Below is a small trained network, with its code and all its weights. Each question gives an input and a target symbol and asks what happens when units are switched off, that is, made to give their printed mean instead of their output.

import numpy as np


def w(rows, s, z=0):
    codes = np.array(rows[::2]) - 128.0
    scale = np.full(codes.shape[1], s)
    scale[-1] = z or s
    return codes * scale


def f(y):
    return np.maximum(y, 0)


def softmax(a):
    e = np.exp(a - a.max(-1, keepdims=True))
    return e / e.sum(-1, keepdims=True)


def log_softmax(a):
    a = a - a.max(-1, keepdims=True)
    return a - np.log(np.exp(a).sum(-1, keepdims=True))


def net(x, mask):
    ids = ['ΞΩαβεθλσψ'.index(c) for c in x.split()]
    T = len(ids)
    res = E[ids] + P[:T]
    u = 0
    for l in range(3):
        q, k, v = (res @ M[l].T for M in (Q, K, V))
        z = softmax(np.where(np.tri(T) > 0, q @ k.T / 2**0.5, -1e9)) @ v
        res = res + np.where(mask[u], z, O[l][:, -1]) @ O[l][:, :-1]
        u += 1
        y = f(res @ A[l][:, :-1].T + A[l][:, -1])
        res = res + np.where(mask[u : u + 8], y, B[l][:, -1]) @ B[l][:, :-1]
        u += 8
    return log_softmax(res[-1] @ U[:, :-1].T + U[:, -1])


Q, K, V, O, A, B = {}, {}, {}, {}, {}, {}
E = w([
[200,147,139,113,196,182,140],'Ξ',
[209,189,36,93,178,181,103],'Ω',
[219,123,241,131,162,150,117],'α',
[163,138,202,93,110,147,170],'β',
[120,113,122,156,247,84,55],'ε',
[88,51,129,41,205,134,214],'θ',
[73,73,88,33,103,164,71],'λ',
[183,150,144,192,12,174,110],'σ',
[190,72,52,186,89,176,210],'ψ',
],0.015)
P = w([
[255,101,205,63,50,96,77],'0',
[162,165,118,127,118,114,87],'1',
[95,101,172,128,168,133,166],'2',
[124,174,153,125,155,106,107],'3',
[116,206,130,137,149,127,97],'4',
[79,153,140,126,166,103,141],'5',
[97,193,123,140,154,105,112],'6',
[56,139,116,152,178,122,160],'7',
[99,196,130,130,159,65,105],'8',
[76,189,107,130,147,92,130],'9',
],0.0094)
Q[0] = w([
[221,130,71,49,2,68,122],'L0H0',
[167,44,125,126,134,72,60],'L0H0',
],0.0042)
K[0] = w([
[159,133,143,41,59,255,163],'L0H0',
[145,130,108,77,56,172,163],'L0H0',
],0.0072)
V[0] = w([
[130,2,87,11,146,76,48],'L0H0',
[40,113,106,234,161,38,75],'L0H0',
],0.0056)
O[0] = w([
[21,42,119,171,254,126,66,215],'L0H0',
[179,220,144,86,37,3,36,3],'L0H0',
],0.0086,0.0041)
A[0] = w([
[145,179,33,139,172,49,103,125],'L0N0',
[67,89,51,132,103,83,78,52],'L0N1',
[103,133,91,113,148,107,54,151],'L0N2',
[189,119,203,168,113,85,163,102],'L0N3',
[103,232,128,138,45,104,179,2],'L0N4',
[132,100,199,201,56,146,94,136],'L0N5',
[253,172,161,229,164,95,243,126],'L0N6',
[119,100,53,95,81,96,116,100],'L0N7',
],0.0072,0.0025)
B[0] = w([
[224,195,177,132,73,124,76,190],'L0N0',
[177,211,167,64,90,173,81,171],'L0N1',
[160,108,154,153,212,143,145,197],'L0N2',
[39,236,193,120,101,164,255,158],'L0N3',
[21,162,106,157,93,168,191,136],'L0N4',
[189,108,74,145,65,192,34,159],'L0N5',
[119,137,2,154,129,117,200,253],'L0N6',
[67,197,82,229,69,143,79,136],'L0N7',
],0.006,0.0049)
Q[1] = w([
[67,195,21,169,156,59,133],'L1H0',
[154,236,107,92,254,84,118],'L1H0',
],0.0061)
K[1] = w([
[189,145,253,196,122,60,96],'L1H0',
[71,131,94,97,91,115,109],'L1H0',
],0.0046)
V[1] = w([
[196,86,175,158,120,253,110],'L1H0',
[217,104,140,217,124,129,110],'L1H0',
],0.0068)
O[1] = w([
[143,41,164,220,108,198,150,254],'L1H0',
[189,106,224,117,7,2,210,126],'L1H0',
],0.0094,0.008)
A[1] = w([
[205,139,129,99,116,254,130,182],'L1N0',
[240,73,74,125,144,138,122,181],'L1N1',
[121,101,93,127,74,136,56,69],'L1N2',
[87,171,160,160,140,54,112,136],'L1N3',
[117,185,222,111,198,55,33,183],'L1N4',
[93,154,53,143,133,83,81,102],'L1N5',
[153,250,150,213,111,116,131,254],'L1N6',
[157,115,228,75,135,85,172,214],'L1N7',
],0.0081,0.0031)
B[1] = w([
[40,93,134,190,84,103,127,247],'L1N0',
[71,116,252,187,102,118,159,205],'L1N1',
[128,187,46,137,37,89,116,137],'L1N2',
[121,168,120,106,139,91,91,141],'L1N3',
[240,148,112,125,211,72,42,176],'L1N4',
[123,97,184,187,107,130,156,134],'L1N5',
[95,113,66,165,181,78,58,176],'L1N6',
[95,113,84,206,158,132,2,163],'L1N7',
],0.007,0.012)
Q[2] = w([
[166,105,111,113,94,156,103],'L2H0',
[2,85,51,220,207,104,119],'L2H0',
],0.0064)
K[2] = w([
[111,142,161,104,155,126,169],'L2H0',
[187,83,1,132,133,86,159],'L2H0',
],0.0049)
V[2] = w([
[130,254,181,161,129,95,76],'L2H0',
[191,141,91,156,170,60,102],'L2H0',
],0.0087)
O[2] = w([
[96,175,76,48,1,239,56,2],'L2H0',
[37,150,243,10,79,12,125,128],'L2H0',
],0.0078,0.0088)
A[2] = w([
[138,57,232,117,182,91,173,118],'L2N0',
[100,96,98,42,202,193,84,194],'L2N1',
[147,192,105,79,164,175,252,2],'L2N2',
[133,151,98,10,38,99,119,238],'L2N3',
[168,207,187,92,2,73,99,209],'L2N4',
[179,52,132,179,167,204,142,105],'L2N5',
[185,168,96,101,104,157,191,198],'L2N6',
[156,120,193,211,100,153,100,151],'L2N7',
],0.0073,0.00085)
B[2] = w([
[34,138,153,105,71,101,89,204],'L2N0',
[116,252,57,254,86,133,112,150],'L2N1',
[205,233,124,133,68,97,90,137],'L2N2',
[166,109,116,178,226,169,106,175],'L2N3',
[178,101,90,148,179,129,167,183],'L2N4',
[111,168,100,154,115,203,170,252],'L2N5',
[81,86,194,82,142,136,117,128],'L2N6',
[66,110,112,23,183,140,129,186],'L2N7',
],0.008,0.035)
U = w([
[141,58,96,123,178,114,155,111],'Ξ',
[182,176,82,151,155,103,185,153],'Ω',
[126,94,139,148,121,94,121,2],'α',
[118,100,131,85,134,118,133,106],'β',
[180,107,255,131,156,153,118,142],'ε',
[81,164,154,62,169,92,132,124],'θ',
[123,184,190,147,83,176,60,119],'λ',
[97,27,80,118,99,79,75,196],'σ',
[85,67,160,143,114,2,138,169],'ψ',
],0.0093,0.0081)

Each question gives the input, a string of symbols that net reads in full, and the target symbol t.
The units are the heads (2 rows each of Q, K, V and O) and the neurons (one row each of A and B). Each row of codes is followed by its name. A weight is (code - 128) times the scale printed after its matrix; where a second scale follows, it is the last column's (O, A, B and U).
mask holds one flag per unit, layer by layer, with each layer's heads first. A switched-off unit (its flag False) gives its mean, the last column of its rows in O or B, instead of its output. The means were averaged over made-up inputs and are rounded, as every weight is.
A unit's drop is (log p(t) with every unit on - log p(t) with that unit switched off) / (log p(t) with every unit on - log p(t) with every unit switched off).
The circuit of an input: a set's keep is (log p(t) with only the set's units on - log p(t) with every unit switched off) / (log p(t) with every unit on - log p(t) with every unit switched off). Starting from the 12 units with the biggest drops (on a tie, the unit counted first), units are removed one at a time, each time the one whose removal leaves the highest keep (on an exact tie, the one counted first), for as long as the keep stays at least 0.8.
circuit, biggest first: the units of the circuit, biggest drop first
most important unit: the unit with the biggest drop
k most important neurons: the k neurons with the biggest drops, biggest first
top k neurons in layer l: the k neurons of layer l with the biggest drops, biggest first
input α θ ψ ε Ξ θ β, target θ: circuit, biggest first => L1H0, L2H0, L1N4, L0H0
input θ θ λ Ω, target Ξ: circuit, biggest first => L2H0, L0H0, L2N1
input ε α λ Ω β λ θ θ λ α, target λ: circuit, biggest first => L0H0, L1H0, L2N7, L2H0
input ψ θ α Ξ λ ψ θ λ ε, target λ: top 4 neurons in layer 1 => L1N1, L1N4, L1N6, L1N0
input β θ ε, target θ: most important unit => L2N5
input θ β θ Ω ε λ ψ β, target ψ: circuit, biggest first => L2N5, L0H0
input Ξ ψ ε θ ψ Ξ, target ψ: 4 most important neurons => L2N5, L0N6, L0N2, L2N7
input ψ θ β ε, target θ: circuit, biggest first => L1N1, L1N4, L2H0, L1H0
input θ β θ Ω σ θ ε Ξ θ, target θ: 3 most important neurons => L1N4, L2N5, L1N6
input θ β Ξ Ξ ε Ω θ ε λ θ, target Ω: 2 most important neurons => L2N4, L2N3
input θ σ σ Ω ε, target σ: circuit, biggest first => L2N5, L2H0
input θ θ α, target Ξ: circuit, biggest first => L2H0, L0H0
input ε θ λ Ω ψ ε, target Ω: circuit, biggest first => L1N4, L1H0, L0H0
input θ Ξ θ λ β, target Ξ: top 2 neurons in layer 0 => L0N6, L0N3
input λ ψ Ξ θ λ Ξ λ α Ω, target Ξ: circuit, biggest first => L2H0, L2N1, L0H0
input ψ Ω β ε Ω, target ε: 3 most important neurons => L1N1, L2N3, L1N4
input ψ ε Ω, target ψ: top 2 neurons in layer 0 => L0N2, L0N6
input σ β λ ψ Ω ε θ λ, target λ: most important neuron => L1N1
input ε α β θ θ ψ λ θ β α, target θ: 2 most important neurons => L2N5, L1N4
input ε Ξ λ θ β ψ Ω, target ψ: top neuron in layer 0 => L0N2
input Ω Ω θ α, target Ξ: circuit, biggest first => L2H0, L0H0, L2N7, L1H0
input ψ β λ Ξ α Ξ Ξ β, target Ω: top 2 neurons in layer 0 => L0N6, L0N0
input θ α θ α Ω ψ ψ σ, target Ξ: 2 most important neurons => L2N7, L2N1
